Below is a small trained network, with its code and all its weights. Each question gives an input and a class and asks what happens when units are switched off, that is, made to give their printed mean instead of their output.

import numpy as np


def w(rows, s, z=0):
    codes = np.array(rows[::2]) - 128.0
    scale = np.full(codes.shape[1], s)
    scale[-1] = z or s
    return codes * scale


def f(y):
    return np.maximum(y, 0)


def log_softmax(a):
    a = a - a.max(-1, keepdims=True)
    return a - np.log(np.exp(a).sum(-1, keepdims=True))


def net(x, mask):
    res = np.array(x, float).reshape(1, 4) / 4 @ E
    y = f(res @ A[0][:, :-1].T + A[0][:, -1])
    res = res + np.where(mask, y, B[0][:, -1]) @ B[0][:, :-1]
    return log_softmax(res[-1] @ U[:, :-1].T + U[:, -1])


A, B = {}, {}
E = w([
[89,34,91,182,220,52,176,103,83,112],'x0',
[121,111,97,95,243,10,137,239,201,238],'x1',
[244,202,113,116,171,149,139,48,2,171],'x2',
[245,123,121,113,85,123,106,173,212,86],'x3',
],0.0065)
A[0] = w([
[53,127,136,136,51,160,133,142,194,97,142],'N1',
[83,112,131,131,171,75,121,203,236,181,164],'N2',
[9,86,114,129,168,104,120,141,144,123,132],'N3',
[183,191,119,118,113,160,127,93,27,170,253],'N4',
[237,152,131,107,137,102,120,195,232,159,193],'N5',
[66,112,124,129,214,88,135,121,79,176,239],'N6',
[138,146,122,119,216,83,146,120,56,191,137],'N7',
[124,70,130,141,109,123,135,126,150,52,199],'N8',
],0.013,0.002)
B[0] = w([
[16,143,113,76,74,115,68,119,194,118,210],'N1',
[54,158,80,42,220,165,206,90,68,180,247],'N2',
[98,143,184,194,76,96,214,179,176,105,198],'N3',
[175,142,185,121,62,188,102,123,23,141,232],'N4',
[236,114,73,127,111,141,178,118,241,227,244],'N5',
[125,96,191,183,171,116,133,248,110,136,204],'N6',
[97,73,103,144,192,155,22,175,148,90,207],'N7',
[130,139,85,118,169,68,78,62,120,60,183],'N8',
],0.016,0.014)
U = w([
[123,78,162,154,176,177,20,192,80,127,88],'0',
[117,148,11,31,203,153,201,99,178,228,122],'1',
[253,119,90,145,47,131,124,103,228,178,90],'2',
[37,121,197,189,171,39,229,192,145,94,160],'3',
[146,213,203,82,7,184,120,43,28,116,173],'4',
[33,169,85,66,67,80,41,59,198,63,37],'5',
[209,96,70,168,199,30,130,12,44,29,255],'6',
],0.0052,0.00097)

Each question gives the input, the list of numbers given to net, and the class t.
The units are the neurons (one row each of A and B). Each row of codes is followed by its name. A weight is (code - 128) times the scale printed after its matrix; where a second scale follows, it is the last column's (A, B and U).
mask holds one flag per neuron, in row order. A switched-off neuron (its flag False) gives its mean, the last column of its row in B, instead of its output. The means were averaged over made-up inputs and are rounded, as every weight is.
A unit's drop is (log p(t) with every unit on - log p(t) with that unit switched off) / (log p(t) with every unit on - log p(t) with every unit switched off).
The circuit of an input: a set's keep is (log p(t) with only the set's units on - log p(t) with every unit switched off) / (log p(t) with every unit on - log p(t) with every unit switched off). Starting from all 8 units, units are removed one at a time, each time the one whose removal leaves the highest keep (on an exact tie, the one counted first), for as long as the keep stays at least 0.8.
units of the circuit, in order: the units of the circuit, biggest drop first
top k neurons: the k neurons with the biggest drops, biggest first
drop when u is switched off: that unit's drop, to one decimal
input [1,-3,-8,6], class 5: units of the circuit, in order : N1
input [2,-3,-6,8], class 5: top 2 neurons : N1; N8
input [-2,-1,-6,-3], class 5: top 2 neurons : N1; N6
input [2,-4,1,-3], class 4: top 2 neurons : N7; N5
input [-2,8,-7,-6], class 3: top 2 neurons : N3; N6
input [8,-3,8,7], class 0: top 2 neurons : N7; N2
input [8,2,1,1], class 3: top 2 neurons : N3; N4
input [0,8,6,-1], class 0: top 2 neurons : N7; N6
input [-7,1,0,3], class 2: top 2 neurons : N2; N5
input [8,-1,2,-3], class 3: top 3 neurons : N3; N4; N6
input [-2,-2,-8,6], class 5: top 2 neurons : N1; N8
input [5,-3,0,6], class 6: top 2 neurons : N1; N5
input [-3,-4,-8,6], class 5: drop when N1 is switched off : 0.7
input [2,-5,4,8], class 4: drop when N5 is switched off : 0.1
input [-6,6,3,-6], class 0: top neuron : N7
input [-2,4,5,-1], class 0: drop when N7 is switched off : 0.1
